Below are the code and all the weights of a small trained network. Each question names an input and a target symbol and asks about switching units off, where a switched-off unit gives its printed mean instead of its output.

import numpy as np


def w(rows, s, z=0):
    codes = np.array(rows[::2]) - 128.0
    scale = np.full(codes.shape[1], s)
    scale[-1] = z or s
    return codes * scale


def norm(h):
    return h / np.sqrt((h * h).mean(-1, keepdims=True) + 1e-5)


def f(y):
    return y / 2 * (1 + np.tanh(0.7978845608 * (y + 0.044715 * y**3)))


def softmax(a):
    e = np.exp(a - a.max(-1, keepdims=True))
    return e / e.sum(-1, keepdims=True)


def log_softmax(a):
    a = a - a.max(-1, keepdims=True)
    return a - np.log(np.exp(a).sum(-1, keepdims=True))


def net(x, mask):
    ids = ['Ξγδζηθλπσψω'.index(c) for c in x.split()]
    T = len(ids)
    res = E[ids] + P[:T]
    u = 0
    for l in range(2):
        r = norm(res)
        for j in range(3):
            rows = slice(4 * j, 4 * j + 4)
            q, k, v = (r @ M[l][rows].T for M in (Q, K, V))
            z = softmax(np.where(np.tri(T) > 0, q @ k.T / 4**0.5, -1e9)) @ v
            o = O[l][rows]
            res = res + np.where(mask[u + j], z, o[:, -1]) @ o[:, :-1]
        u += 3
        y = f(norm(res) @ A[l][:, :-1].T + A[l][:, -1])
        res = res + np.where(mask[u : u + 4], y, B[l][:, -1]) @ B[l][:, :-1]
        u += 4
    return log_softmax(norm(res)[-1] @ U[:, :-1].T + U[:, -1])


Q, K, V, O, A, B = {}, {}, {}, {}, {}, {}
E = w([
[118,129,151,77,92,91,98,158],'Ξ',
[84,152,185,95,119,88,198,134],'γ',
[109,123,134,112,98,12,158,158],'δ',
[167,143,120,84,59,158,95,172],'ζ',
[140,163,228,87,65,173,140,58],'η',
[105,122,54,85,189,101,190,79],'θ',
[138,160,119,162,66,157,90,82],'λ',
[238,97,163,98,1,124,130,108],'π',
[88,128,108,68,117,147,98,151],'σ',
[90,102,141,96,116,99,99,102],'ψ',
[105,125,103,129,104,90,49,160],'ω',
],0.018)
P = w([
[143,193,141,154,161,133,122,144],'0',
[118,110,179,94,63,59,113,88],'1',
[93,130,163,157,74,7,95,118],'2',
[100,125,156,140,82,44,126,109],'3',
[123,135,136,104,69,134,143,88],'4',
[128,116,124,93,78,144,136,91],'5',
[127,110,120,111,94,121,127,121],'6',
[126,78,117,102,76,126,123,134],'7',
[114,88,103,109,102,124,139,144],'8',
[135,117,86,115,99,128,151,171],'9',
[129,121,87,109,123,143,149,134],'10',
],0.016)
Q[0] = w([
[69,56,144,84,159,153,153,202],'0.h1',
[183,155,147,123,114,131,108,114],'0.h1',
[89,138,77,94,149,151,70,99],'0.h1',
[65,205,9,4,3,25,201,76],'0.h1',
[137,111,190,118,78,101,76,164],'0.h2',
[125,123,104,147,141,80,200,31],'0.h2',
[151,81,145,91,201,72,139,51],'0.h2',
[103,190,212,232,78,63,69,137],'0.h2',
[240,146,154,213,138,13,90,118],'0.h3',
[185,97,81,83,110,36,153,76],'0.h3',
[75,241,128,49,51,83,33,144],'0.h3',
[33,159,105,174,172,137,121,126],'0.h3',
],0.007)
K[0] = w([
[106,126,99,166,102,146,106,115],'0.h1',
[121,165,111,138,116,115,127,144],'0.h1',
[107,147,116,141,189,97,122,115],'0.h1',
[210,254,111,144,193,148,111,126],'0.h1',
[147,172,117,180,161,165,152,103],'0.h2',
[146,130,119,149,108,105,150,134],'0.h2',
[79,150,163,162,94,152,121,149],'0.h2',
[114,156,96,133,183,131,100,124],'0.h2',
[93,129,146,158,140,114,162,164],'0.h3',
[159,176,121,132,147,83,117,105],'0.h3',
[164,171,161,158,117,153,112,209],'0.h3',
[124,36,134,165,79,132,161,144],'0.h3',
],0.012)
V[0] = w([
[148,160,133,172,131,196,86,141],'0.h1',
[138,186,78,183,197,128,170,76],'0.h1',
[119,101,107,254,76,71,146,83],'0.h1',
[195,100,154,189,153,124,92,75],'0.h1',
[112,98,159,124,78,169,65,121],'0.h2',
[93,124,141,84,133,165,202,57],'0.h2',
[75,61,181,113,81,84,104,46],'0.h2',
[132,157,187,227,153,204,174,125],'0.h2',
[147,146,114,163,100,166,73,78],'0.h3',
[214,133,185,92,104,157,126,143],'0.h3',
[117,206,156,103,171,79,140,93],'0.h3',
[59,137,135,159,115,61,139,74],'0.h3',
],0.0095)
O[0] = w([
[124,76,120,144,197,170,146,36,103],'0.h1',
[69,89,158,97,62,182,107,112,225],'0.h1',
[129,172,109,166,76,130,179,130,72],'0.h1',
[107,113,2,158,65,153,146,81,83],'0.h1',
[152,59,148,105,154,113,187,124,100],'0.h2',
[140,157,184,101,151,84,140,129,174],'0.h2',
[206,88,98,97,130,81,166,82,231],'0.h2',
[110,161,138,120,140,203,175,113,2],'0.h2',
[34,91,166,125,56,101,141,108,91],'0.h3',
[91,210,163,141,97,38,133,123,120],'0.h3',
[32,60,115,88,111,133,151,154,232],'0.h3',
[196,140,111,100,67,155,162,190,206],'0.h3',
],0.0087,0.0081)
A[0] = w([
[158,136,160,127,98,1,230,226,174],'0.n1',
[146,119,109,226,195,6,172,30,46],'0.n2',
[206,217,237,171,60,63,209,39,254],'0.n3',
[159,146,118,98,123,170,131,94,13],'0.n4',
],0.0066,0.002)
B[0] = w([
[165,111,55,159,63,181,109,75,253],'0.n1',
[79,227,184,74,85,185,2,69,163],'0.n2',
[61,17,71,73,142,76,97,190,190],'0.n3',
[124,144,127,102,229,133,126,164,118],'0.n4',
],0.0079,0.008)
Q[1] = w([
[145,87,142,85,113,92,193,195],'1.h1',
[164,246,199,121,159,224,215,146],'1.h1',
[142,99,61,189,151,172,142,90],'1.h1',
[160,177,155,113,128,157,108,137],'1.h1',
[120,163,134,82,74,85,137,150],'1.h2',
[163,109,127,101,151,83,157,68],'1.h2',
[157,171,175,132,98,30,90,99],'1.h2',
[139,86,148,129,112,73,185,152],'1.h2',
[134,159,144,166,138,140,99,109],'1.h3',
[183,132,103,105,167,137,159,77],'1.h3',
[177,163,111,207,177,157,214,152],'1.h3',
[69,181,118,131,151,135,48,127],'1.h3',
],0.011)
K[1] = w([
[72,179,142,126,139,160,109,111],'1.h1',
[204,62,81,62,105,26,139,65],'1.h1',
[152,121,207,160,51,85,92,150],'1.h1',
[101,100,141,30,101,88,225,103],'1.h1',
[63,157,138,98,158,197,147,192],'1.h2',
[120,106,213,172,202,110,152,145],'1.h2',
[8,187,180,254,127,176,114,98],'1.h2',
[101,162,143,157,219,86,127,122],'1.h2',
[241,156,198,101,55,60,104,135],'1.h3',
[140,87,99,171,181,139,70,48],'1.h3',
[231,104,76,124,113,69,181,35],'1.h3',
[127,133,157,168,60,146,159,130],'1.h3',
],0.0079)
V[1] = w([
[134,219,116,226,114,171,109,93],'1.h1',
[66,81,99,126,106,164,212,4],'1.h1',
[161,92,100,26,108,118,86,148],'1.h1',
[164,201,222,63,89,112,194,130],'1.h1',
[136,245,76,183,93,63,144,152],'1.h2',
[144,116,109,144,66,181,144,154],'1.h2',
[242,42,15,138,129,109,180,169],'1.h2',
[92,62,150,139,133,137,163,80],'1.h2',
[113,125,73,129,49,129,74,229],'1.h3',
[197,111,198,144,162,123,236,117],'1.h3',
[108,146,200,79,127,141,72,255],'1.h3',
[116,130,47,5,39,80,93,117],'1.h3',
],0.0099)
O[1] = w([
[200,161,168,89,134,206,82,78,86],'1.h1',
[116,57,79,214,59,119,86,44,108],'1.h1',
[89,108,180,88,86,63,162,206,176],'1.h1',
[123,141,78,2,54,152,141,118,123],'1.h1',
[194,146,179,38,105,102,164,89,88],'1.h2',
[120,131,225,127,35,148,82,117,134],'1.h2',
[93,108,196,125,130,207,216,197,57],'1.h2',
[99,71,106,185,119,159,74,129,129],'1.h2',
[106,158,174,194,70,122,176,110,214],'1.h3',
[181,120,83,15,119,203,112,173,8],'1.h3',
[38,184,90,140,110,91,98,158,228],'1.h3',
[120,118,113,129,67,85,157,110,247],'1.h3',
],0.0089,0.013)
A[1] = w([
[89,108,111,184,144,227,135,89,174],'1.n1',
[119,142,30,134,130,167,57,38,190],'1.n2',
[121,202,142,2,102,79,140,214,85],'1.n3',
[175,208,50,114,250,179,44,22,251],'1.n4',
],0.0065,0.0028)
B[1] = w([
[115,252,195,141,159,149,220,155,122],'1.n1',
[93,169,241,103,87,100,131,150,200],'1.n2',
[113,228,91,165,106,213,116,111,254],'1.n3',
[92,32,208,64,61,143,148,75,160],'1.n4',
],0.012,0.0035)
U = w([
[130,159,136,140,183,46,181,168,2],'Ξ',
[99,157,36,87,98,185,121,129,87],'γ',
[142,142,255,112,98,119,196,170,79],'δ',
[145,91,222,81,157,112,98,96,117],'ζ',
[119,46,66,118,112,122,154,137,126],'η',
[18,140,181,155,80,97,115,135,207],'θ',
[103,92,124,176,91,223,117,94,113],'λ',
[194,104,134,147,109,7,172,94,131],'π',
[121,64,159,126,189,100,85,223,121],'σ',
[88,19,123,142,123,163,189,219,141],'ψ',
[143,128,175,233,169,130,154,155,113],'ω',
],0.0068,0.0046)

Each question gives the input, a string of symbols that net reads in full, and the target symbol t.
The units are the heads (4 rows each of Q, K, V and O) and the neurons (one row each of A and B). Each row of codes is followed by its name. A weight is (code - 128) times the scale printed after its matrix; where a second scale follows, it is the last column's (O, A, B and U).
mask holds one flag per unit, layer by layer, with each layer's heads first. A switched-off unit (its flag False) gives its mean, the last column of its rows in O or B, instead of its output. The means were averaged over made-up inputs and are rounded, as every weight is.
A unit's drop is (log p(t) with every unit on - log p(t) with that unit switched off) / (log p(t) with every unit on - log p(t) with every unit switched off).
The circuit of an input: a set's keep is (log p(t) with only the set's units on - log p(t) with every unit switched off) / (log p(t) with every unit on - log p(t) with every unit switched off). Starting from the 12 units with the biggest drops (on a tie, the unit counted first), units are removed one at a time, each time the one whose removal leaves the highest keep (on an exact tie, the one counted first), for as long as the keep stays at least 0.8.
circuit, biggest first: the units of the circuit, biggest drop first
most important unit: the unit with the biggest drop
k most important neurons: the k neurons with the biggest drops, biggest first
top k neurons in layer l: the k neurons of layer l with the biggest drops, biggest first
which heads matter: for each layer, one digit per head in row order, 1 if its drop is at least 0.15 and else 0, layers parted by /
drop when u is switched off: that unit's drop, to one decimal
input σ θ θ, target σ: most important unit => 0.h1
input π π θ Ξ γ θ γ, target π: circuit, biggest first => (0.h1; 1.h3)
input ψ η ψ π σ Ξ ω θ θ π, target ψ: which heads matter => 000 / 010
input ω θ γ ψ Ξ θ Ξ γ ζ θ, target ω: circuit, biggest first => (1.h1; 0.h2; 1.h2; 0.h1)
input ζ θ θ δ θ, target ζ: top 2 neurons in layer 1 => (1.n4; 1.n2)
input π η θ γ γ δ ψ ζ η, target π: circuit, biggest first => (0.h1; 1.h3)
input ψ δ θ η θ γ, target ψ: which heads matter => 000 / 010
input γ δ λ η σ, target γ: circuit, biggest first => (0.h2; 1.h1; 1.h3)
input ψ θ σ π θ δ θ Ξ π θ, target ψ: circuit, biggest first => (1.h2; 0.h3)
input γ ζ ψ θ π θ π π, target γ: which heads matter => 010 / 101
input π θ δ ζ θ, target π: circuit, biggest first => (0.h3; 0.n2; 1.h3; 1.h2)
input σ θ δ λ ψ θ θ θ θ Ξ γ, target σ: which heads matter => 100 / 001
input ζ ψ ω θ ζ θ ψ π π γ η, target ζ: 2 most important neurons => (0.n3; 1.n4)
input λ θ θ ζ π θ θ θ η π π, target λ: circuit, biggest first => (1.h1; 0.h1; 0.h2)
input δ δ θ π γ π, target δ: circuit, biggest first => (1.h2; 0.h2; 1.h1; 0.h3)
input γ π ω η, target γ: top neuron in layer 1 => (1.n3)
input δ θ γ σ θ θ ζ ζ δ γ, target δ: which heads matter => 110 / 110
input σ π θ θ θ γ ζ, target σ: circuit, biggest first => (0.h1; 1.h3)
input ψ θ λ θ θ δ, target ψ: circuit, biggest first => (1.h2; 0.h3; 0.n2)
input ζ δ ψ θ θ λ θ θ, target ζ: which heads matter => 111 / 100
input π η ψ θ Ξ δ π η θ θ Ξ, target π: most important unit => 0.h3
input σ π δ λ ζ, target σ: top 2 neurons in layer 0 => (0.n2; 0.n1)
input π θ Ξ γ θ θ π θ θ γ, target π: which heads matter => 101 / 001
input π γ θ σ ψ θ θ δ π θ δ, target π: 2 most important neurons => (0.n2; 0.n3)
input ζ θ δ Ξ π θ π π ζ η ψ, target ζ: 2 most important neurons => (1.n4; 0.n3)
input γ θ ψ π λ δ π π δ θ η, target γ: 2 most important neurons => (0.n3; 1.n3)
input π η ζ θ σ γ δ δ δ ψ ψ, target π: most important unit => 0.h3
input δ θ ζ σ, target δ: drop when 1.h2 is switched off => 0.6
input π δ θ Ξ δ θ σ δ θ θ δ, target π: drop when 0.h1 is switched off => 0.4
input π θ π δ θ θ θ π σ ζ λ, target π: drop when 0.h1 is switched off => 0.5
